Below are the code and all the weights of a small trained network. Each question names an input and a class and asks about switching units off, where a switched-off unit gives its printed mean instead of its output.

import numpy as np


def w(rows, s, z=0):
    codes = np.array(rows[::2]) - 128.0
    scale = np.full(codes.shape[1], s)
    scale[-1] = z or s
    return codes * scale


def f(y):
    return y / 2 * (1 + np.tanh(0.7978845608 * (y + 0.044715 * y**3)))


def log_softmax(a):
    a = a - a.max(-1, keepdims=True)
    return a - np.log(np.exp(a).sum(-1, keepdims=True))


def net(x, mask):
    res = np.array(x, float).reshape(1, 2) / 4 @ E
    y = f(res @ A[0][:, :-1].T + A[0][:, -1])
    res = res + np.where(mask, y, B[0][:, -1]) @ B[0][:, :-1]
    return log_softmax(res[-1] @ U[:, :-1].T + U[:, -1])


A, B = {}, {}
E = w([
[173,25,107,185,170,109,105,2,65,184],'x0',
[73,43,105,72,215,239,146,168,88,96],'x1',
],0.0051)
A[0] = w([
[127,209,139,140,85,17,122,79,148,134,97],'N0',
[88,56,139,96,182,254,137,178,114,110,89],'N1',
[141,62,146,144,155,99,129,18,107,139,92],'N2',
[135,142,124,130,121,139,130,147,144,128,254],'N3',
[122,129,138,118,112,126,132,127,142,127,254],'N4',
[118,168,143,114,114,141,124,180,148,119,92],'N5',
[98,181,125,126,91,151,122,221,131,126,121],'N6',
[137,140,128,137,113,116,131,119,139,128,187],'N7',
[127,120,121,116,120,117,124,135,128,133,58],'N8',
[159,172,142,155,73,49,132,110,141,138,87],'N9',
[116,184,139,104,131,135,129,201,155,128,115],'N10',
[134,183,120,110,120,142,141,201,147,109,111],'N11',
[132,131,139,142,119,132,138,130,128,114,249],'N12',
[118,163,138,118,106,138,133,187,143,117,91],'N13',
[151,58,114,160,122,123,118,81,108,158,94],'N14',
],0.011,0.0054)
B[0] = w([
[164,124,85,141,106,204,125,188,149,134,226],'N0',
[185,146,61,132,96,195,131,200,160,140,255],'N1',
[132,123,45,91,106,146,121,42,167,110,238],'N2',
[94,129,110,30,159,112,74,138,91,148,220],'N3',
[98,129,99,6,152,117,81,147,93,152,218],'N4',
[141,133,114,164,113,126,144,81,140,123,164],'N5',
[125,102,115,131,105,124,123,67,149,108,209],'N6',
[117,118,105,77,145,121,128,157,118,126,169],'N7',
[131,139,134,153,113,148,150,119,129,120,105],'N8',
[160,127,103,164,131,184,155,167,143,122,198],'N9',
[151,128,110,138,140,134,134,59,143,135,196],'N10',
[126,109,106,137,119,139,146,72,136,112,193],'N11',
[120,128,95,33,154,111,88,138,109,153,213],'N12',
[138,114,109,145,131,144,165,86,139,115,165],'N13',
[132,124,109,104,120,161,142,71,155,110,202],'N14',
],0.022,0.0057)
U = w([
[187,143,106,145,99,186,144,237,150,145,108],'0',
[110,102,118,111,127,111,143,1,144,95,116],'1',
[63,139,165,77,194,67,76,169,28,154,251],'2',
[120,139,156,191,124,110,155,132,121,112,85],'3',
[127,131,179,152,122,112,173,134,124,118,81],'4',
],0.0086,0.0031)

Each question gives the input, the list of numbers given to net, and the class t.
The units are the neurons (one row each of A and B). Each row of codes is followed by its name. A weight is (code - 128) times the scale printed after its matrix; where a second scale follows, it is the last column's (A, B and U).
mask holds one flag per neuron, in row order. A switched-off neuron (its flag False) gives its mean, the last column of its row in B, instead of its output. The means were averaged over made-up inputs and are rounded, as every weight is.
A unit's drop is (log p(t) with every unit on - log p(t) with that unit switched off) / (log p(t) with every unit on - log p(t) with every unit switched off).
The circuit of an input: a set's keep is (log p(t) with only the set's units on - log p(t) with every unit switched off) / (log p(t) with every unit on - log p(t) with every unit switched off). Starting from the 12 units with the biggest drops (on a tie, the unit counted first), units are removed one at a time, each time the one whose removal leaves the highest keep (on an exact tie, the one counted first), for as long as the keep stays at least 0.8.
units of the circuit, in order: the units of the circuit, biggest drop first
top k neurons: the k neurons with the biggest drops, biggest first
drop when u is switched off: that unit's drop, to one decimal
input [2,-4], class 0: units of the circuit, in order : (N0)
input [-2,-2], class 2: units of the circuit, in order : (N1, N2)
input [3,3], class 2: units of the circuit, in order : (N0, N6, N11)
input [-2,3], class 2: units of the circuit, in order : (N0, N2)
input [-3,-1], class 2: units of the circuit, in order : (N2, N1)
input [2,3], class 2: top 2 neurons : (N0, N9)
input [5,5], class 0: top 2 neurons : (N1, N6)
input [-5,4], class 1: top 2 neurons : (N0, N6)
input [5,-5], class 0: top 3 neurons : (N0, N9, N6)
input [2,-5], class 0: top 2 neurons : (N0, N9)
input [8,8], class 0: top 2 neurons : (N1, N6)
input [-3,0], class 2: top 2 neurons : (N2, N14)
input [-5,2], class 1: drop when N12 is switched off : 0.0
input [5,8], class 0: units of the circuit, in order : (N1)
input [4,5], class 0: drop when N1 is switched off : 1.3
input [-4,2], class 1: drop when N13 is switched off : 0.1
